Below are the code and all the weights of a small trained network. Each question names an input and a target symbol and asks about switching units off, where a switched-off unit gives its printed mean instead of its output.

import numpy as np


def w(rows, s, z=0):
    codes = np.array(rows[::2]) - 128.0
    scale = np.full(codes.shape[1], s)
    scale[-1] = z or s
    return codes * scale


def norm(h):
    return h / np.sqrt((h * h).mean(-1, keepdims=True) + 1e-5)


def f(y):
    return np.maximum(y, 0)


def softmax(a):
    e = np.exp(a - a.max(-1, keepdims=True))
    return e / e.sum(-1, keepdims=True)


def log_softmax(a):
    a = a - a.max(-1, keepdims=True)
    return a - np.log(np.exp(a).sum(-1, keepdims=True))


def net(x, mask):
    ids = ['ΛΞΠΣΨγδζηθτ'.index(c) for c in x.split()]
    T = len(ids)
    res = E[ids] + P[:T]
    u = 0
    for l in range(3):
        q, k, v = (norm(res) @ M[l].T for M in (Q, K, V))
        z = softmax(np.where(np.tri(T) > 0, q @ k.T / 3**0.5, -1e9)) @ v
        res = res + np.where(mask[u], z, O[l][:, -1]) @ O[l][:, :-1]
        u += 1
        y = f(norm(res) @ A[l][:, :-1].T + A[l][:, -1])
        res = res + np.where(mask[u : u + 12], y, B[l][:, -1]) @ B[l][:, :-1]
        u += 12
    return log_softmax(norm(res)[-1] @ U[:, :-1].T + U[:, -1])


Q, K, V, O, A, B = {}, {}, {}, {}, {}, {}
E = w([
[101,154,104,138,115,128,85,116,129,98],'Λ',
[109,79,145,148,77,181,153,107,77,110],'Ξ',
[202,115,124,113,80,64,69,254,109,90],'Π',
[156,124,151,146,152,181,124,120,98,139],'Σ',
[65,101,175,216,115,66,122,149,194,155],'Ψ',
[181,171,159,137,162,192,124,109,96,103],'γ',
[130,150,193,118,137,103,152,71,188,132],'δ',
[153,91,174,123,90,71,195,131,143,159],'ζ',
[174,92,97,184,144,124,163,95,149,187],'η',
[109,129,70,142,132,46,83,76,172,224],'θ',
[183,82,72,187,158,128,145,137,177,187],'τ',
],0.021)
P = w([
[191,72,51,68,187,169,79,108,90,45],'0',
[130,200,222,125,112,220,220,163,82,241],'1',
[136,190,206,129,111,167,206,171,69,243],'2',
[203,190,148,31,147,78,199,172,17,255],'3',
[103,166,190,180,63,96,180,169,55,224],'4',
[159,214,196,134,98,118,198,174,55,194],'5',
[128,232,224,201,71,153,192,187,91,149],'6',
[159,166,157,145,88,56,174,154,58,206],'7',
[149,138,145,167,78,43,165,156,67,197],'8',
[144,121,130,176,75,13,150,158,65,197],'9',
],0.006)
Q[0] = w([
[80,125,128,120,148,63,72,92,139,3],'0.h0',
[3,120,97,28,183,122,107,26,227,61],'0.h0',
[132,147,204,32,106,88,164,55,179,93],'0.h0',
],0.0063)
K[0] = w([
[95,242,67,116,87,174,135,189,123,145],'0.h0',
[118,254,135,175,116,115,230,167,74,209],'0.h0',
[192,134,131,169,88,121,175,228,102,173],'0.h0',
],0.0072)
V[0] = w([
[98,137,155,75,181,68,117,195,198,219],'0.h0',
[197,177,103,188,155,72,201,209,57,182],'0.h0',
[3,144,52,50,117,181,101,136,154,133],'0.h0',
],0.0049)
O[0] = w([
[133,76,218,163,120,113,10,107,155,116,128],'0.h0',
[102,166,67,194,193,109,127,122,51,118,164],'0.h0',
[251,185,124,255,218,125,112,231,196,72,2],'0.h0',
],0.009,0.0042)
A[0] = w([
[78,168,227,128,162,33,102,147,169,118,198],'0.n0',
[106,15,132,87,36,209,183,79,102,6,35],'0.n1',
[41,150,149,52,156,40,148,65,142,130,181],'0.n2',
[139,202,168,143,130,175,156,149,102,146,105],'0.n3',
[102,158,92,108,74,140,133,74,100,142,126],'0.n4',
[161,83,79,131,159,188,150,161,143,81,191],'0.n5',
[143,122,63,184,237,95,174,175,128,29,116],'0.n6',
[68,176,95,57,109,108,85,77,100,73,89],'0.n7',
[109,78,162,189,255,155,140,136,111,123,130],'0.n8',
[98,185,187,172,69,177,120,173,141,193,254],'0.n9',
[192,81,147,128,91,97,79,227,107,79,110],'0.n10',
[156,103,48,158,132,116,150,121,202,201,159],'0.n11',
],0.0068,0.0016)
B[0] = w([
[129,198,44,193,86,152,186,179,117,178,210],'0.n0',
[152,146,142,138,219,40,147,96,172,138,190],'0.n1',
[141,159,122,169,107,146,95,205,153,114,254],'0.n2',
[83,66,66,154,141,80,131,162,141,150,182],'0.n3',
[142,60,172,114,149,202,83,115,185,84,219],'0.n4',
[201,117,82,189,67,114,206,132,65,74,155],'0.n5',
[81,172,126,124,136,30,177,87,83,116,150],'0.n6',
[85,100,109,194,102,181,93,137,187,238,172],'0.n7',
[175,159,198,130,212,68,254,67,107,147,161],'0.n8',
[187,80,84,72,119,108,95,65,88,191,244],'0.n9',
[97,102,161,102,194,147,141,24,122,126,158],'0.n10',
[50,122,244,51,136,169,122,63,68,48,248],'0.n11',
],0.0064,0.0057)
Q[1] = w([
[255,69,161,80,112,127,131,113,68,219],'1.h0',
[119,139,69,129,157,100,134,151,233,151],'1.h0',
[107,150,184,105,120,133,90,46,186,94],'1.h0',
],0.006)
K[1] = w([
[163,96,148,81,126,115,165,112,117,90],'1.h0',
[2,181,67,139,127,125,126,106,128,173],'1.h0',
[168,185,153,103,142,125,51,79,176,128],'1.h0',
],0.0072)
V[1] = w([
[188,110,245,184,223,47,134,152,65,124],'1.h0',
[124,204,238,218,65,103,141,147,132,254],'1.h0',
[16,191,133,137,118,132,87,110,15,96],'1.h0',
],0.0045)
O[1] = w([
[143,43,215,234,203,178,126,147,155,85,203],'1.h0',
[238,176,82,136,174,128,143,41,50,36,254],'1.h0',
[2,108,214,50,163,79,179,110,67,82,77],'1.h0',
],0.0067,0.003)
A[1] = w([
[182,54,121,110,171,48,156,124,178,141,128],'1.n0',
[151,124,113,146,100,84,197,41,130,143,167],'1.n1',
[94,163,144,87,176,114,155,105,213,201,98],'1.n2',
[150,176,123,140,119,111,95,138,185,166,156],'1.n3',
[172,98,90,92,110,151,86,93,49,93,123],'1.n4',
[184,155,148,143,152,93,227,194,134,116,107],'1.n5',
[187,144,164,103,136,118,32,254,66,107,154],'1.n6',
[98,184,97,88,123,124,122,31,140,116,253],'1.n7',
[127,125,140,50,122,91,95,147,213,132,155],'1.n8',
[159,185,91,61,19,158,168,94,140,115,155],'1.n9',
[127,105,131,177,174,157,141,50,122,147,188],'1.n10',
[54,47,120,119,75,92,166,167,171,238,108],'1.n11',
],0.008,0.0034)
B[1] = w([
[126,229,167,121,119,150,49,96,137,174,182],'1.n0',
[160,94,117,71,169,94,51,216,114,96,254],'1.n1',
[49,167,167,144,132,147,83,149,130,142,159],'1.n2',
[67,193,203,197,108,83,195,184,145,254,156],'1.n3',
[60,135,191,103,28,248,116,60,189,122,168],'1.n4',
[138,209,121,160,55,150,106,69,143,141,167],'1.n5',
[89,76,114,120,217,144,200,34,164,122,140],'1.n6',
[93,121,126,191,111,36,70,91,131,216,201],'1.n7',
[119,175,80,161,178,238,78,153,157,234,140],'1.n8',
[101,44,167,204,168,94,97,156,83,130,188],'1.n9',
[79,132,111,56,139,121,174,110,172,97,239],'1.n10',
[199,250,124,158,102,234,108,116,109,101,220],'1.n11',
],0.0062,0.0099)
Q[2] = w([
[169,94,51,205,186,132,145,91,206,93],'2.h0',
[27,201,142,254,82,84,34,107,186,230],'2.h0',
[182,213,57,128,72,61,130,255,145,14],'2.h0',
],0.006)
K[2] = w([
[36,123,97,132,82,58,143,137,74,107],'2.h0',
[78,107,148,196,129,83,124,176,159,227],'2.h0',
[195,172,157,166,1,109,210,121,19,96],'2.h0',
],0.0092)
V[2] = w([
[224,121,206,134,31,167,1,125,103,49],'2.h0',
[249,189,134,124,101,219,237,164,191,206],'2.h0',
[98,124,119,120,72,175,72,175,125,189],'2.h0',
],0.0057)
O[2] = w([
[90,58,132,205,99,111,232,97,179,206,108],'2.h0',
[72,79,115,137,165,92,74,112,116,159,160],'2.h0',
[89,82,7,107,160,114,202,201,220,8,252],'2.h0',
],0.011,0.0038)
A[2] = w([
[124,183,133,130,92,140,212,167,192,106,170],'2.n0',
[85,190,120,97,116,91,151,125,99,148,135],'2.n1',
[188,130,157,144,136,110,148,84,159,175,92],'2.n2',
[197,191,179,138,120,135,133,184,101,155,202],'2.n3',
[128,158,69,112,186,106,47,161,119,104,16],'2.n4',
[146,116,112,123,166,210,143,115,108,161,124],'2.n5',
[146,161,134,175,93,160,119,132,120,133,117],'2.n6',
[108,131,197,109,90,127,172,80,151,140,169],'2.n7',
[209,142,187,154,145,146,110,122,105,94,5],'2.n8',
[187,129,108,186,171,12,130,104,94,136,219],'2.n9',
[149,214,103,153,144,122,78,160,185,170,200],'2.n10',
[171,58,105,165,151,99,144,157,163,163,211],'2.n11',
],0.011,0.0018)
B[2] = w([
[106,221,170,138,170,134,81,194,200,248,171],'2.n0',
[210,139,45,208,112,102,99,103,148,111,196],'2.n1',
[121,127,34,142,129,208,139,248,121,164,198],'2.n2',
[33,92,141,108,144,134,75,94,177,203,204],'2.n3',
[137,43,171,191,143,140,186,197,149,153,205],'2.n4',
[196,141,148,94,123,2,172,91,133,87,193],'2.n5',
[76,115,90,98,129,185,82,128,202,166,169],'2.n6',
[161,141,113,134,87,131,135,184,118,109,207],'2.n7',
[40,129,154,189,132,151,70,74,114,170,188],'2.n8',
[142,120,72,123,123,50,196,151,69,45,224],'2.n9',
[101,177,127,147,33,178,131,132,84,183,254],'2.n10',
[167,197,138,140,118,57,62,110,88,11,205],'2.n11',
],0.008,0.0083)
U = w([
[53,184,45,164,62,209,50,165,160,208,116],'Λ',
[179,167,65,186,73,2,188,131,55,87,161],'Ξ',
[115,184,198,88,125,88,218,183,221,103,229],'Π',
[55,53,97,114,237,91,116,167,143,185,71],'Σ',
[231,68,162,186,68,199,189,122,109,148,72],'Ψ',
[98,135,78,68,137,229,108,240,95,34,107],'γ',
[192,93,95,78,90,79,29,116,250,114,84],'δ',
[26,81,115,81,34,103,227,63,172,119,87],'ζ',
[155,228,11,21,74,187,178,76,104,57,66],'η',
[168,153,113,233,198,163,111,80,200,58,126],'θ',
[67,159,207,86,109,143,74,90,58,112,251],'τ',
],0.0067,0.0019)

Each question gives the input, a string of symbols that net reads in full, and the target symbol t.
The units are the heads (3 rows each of Q, K, V and O) and the neurons (one row each of A and B). Each row of codes is followed by its name. A weight is (code - 128) times the scale printed after its matrix; where a second scale follows, it is the last column's (O, A, B and U).
mask holds one flag per unit, layer by layer, with each layer's heads first. A switched-off unit (its flag False) gives its mean, the last column of its rows in O or B, instead of its output. The means were averaged over made-up inputs and are rounded, as every weight is.
A unit's drop is (log p(t) with every unit on - log p(t) with that unit switched off) / (log p(t) with every unit on - log p(t) with every unit switched off).
most important unit: the unit with the biggest drop
top k neurons: the k neurons with the biggest drops, biggest first
top k neurons in layer l: the k neurons of layer l with the biggest drops, biggest first
input Π Ψ δ δ, target Ξ: top 2 neurons in layer 2	2.n9; 2.n1
input θ ζ Λ δ, target Λ: most important unit	0.n7
input Π ζ ζ τ γ τ Π, target Π: top 4 neurons	0.n11; 1.n6; 0.n10; 2.n0
input Σ δ ζ Ψ τ, target Σ: top 2 neurons in layer 0	0.n11; 0.n1
input τ Π Ψ τ ζ Σ, target τ: top 4 neurons	1.n1; 0.n8; 0.n4; 2.n8
input τ τ Ξ ζ, target Λ: top 3 neurons	0.n11; 0.n5; 1.n5
input τ ζ ζ η δ γ Σ δ γ, target τ: top 2 neurons	0.n8; 2.n8
input Ψ Λ η τ Λ Λ τ τ τ, target Ψ: top 2 neurons	0.n11; 2.n2
input Λ ζ τ θ Ψ Π θ, target Ξ: top 3 neurons in layer 1	1.n11; 1.n7; 1.n0
input δ Λ ζ Σ ζ Σ ζ γ, target δ: top 2 neurons	1.n4; 0.n11
input γ Σ ζ τ τ, target γ: top 2 neurons	0.n11; 0.n1
input Π τ η ζ Σ γ, target Π: top 3 neurons	0.n10; 0.n11; 2.n0
input Ψ Λ Ψ, target Ξ: top 3 neurons	0.n0; 0.n9; 2.n9
input τ δ η θ Σ δ ζ, target Λ: most important unit	1.n5
input τ η Λ τ Ξ, target τ: top 2 neurons	0.n8; 0.n1
input γ Σ δ δ τ Ξ τ τ Λ Σ, target γ: top 2 neurons in layer 0	0.n1; 0.n11
input Σ η δ τ ζ δ η, target Σ: top 2 neurons	0.n11; 0.n1
input ζ τ Σ τ τ, target ζ: top 2 neurons	0.n1; 0.n11
input θ τ Ξ, target θ: top 2 neurons in layer 0	0.n1; 0.n11
input η θ δ θ η Λ θ ζ Ψ τ, target η: most important unit	0.h0
input ζ ζ τ τ γ Σ Π Π, target ζ: top 2 neurons	1.n4; 0.n1
input ζ δ η, target ζ: top 2 neurons	0.n1; 0.n0
input Σ τ θ Π ζ δ Π γ, target Σ: top 3 neurons in layer 0	0.n1; 0.n11; 0.n0
input δ Ψ δ ζ τ Π, target δ: top 2 neurons in layer 1	1.n8; 1.n4
input τ τ θ ζ γ τ γ ζ Λ τ, target τ: top 2 neurons in layer 0	0.n11; 0.n8
input Ψ Ψ δ ζ Ψ, target Ξ: top 2 neurons in layer 0	0.n11; 0.n0
input η τ Σ, target η: top neuron in layer 0	0.n11
input γ τ Ψ Λ τ η Ξ, target γ: top 2 neurons in layer 0	0.n1; 0.n11
input Σ Π θ τ τ δ τ θ Σ, target Σ: top 2 neurons	0.n11; 0.n1
input τ Π ζ Λ Ξ θ Σ Σ γ Ξ, target τ: top 3 neurons in layer 0	0.n1; 0.n8; 0.n4
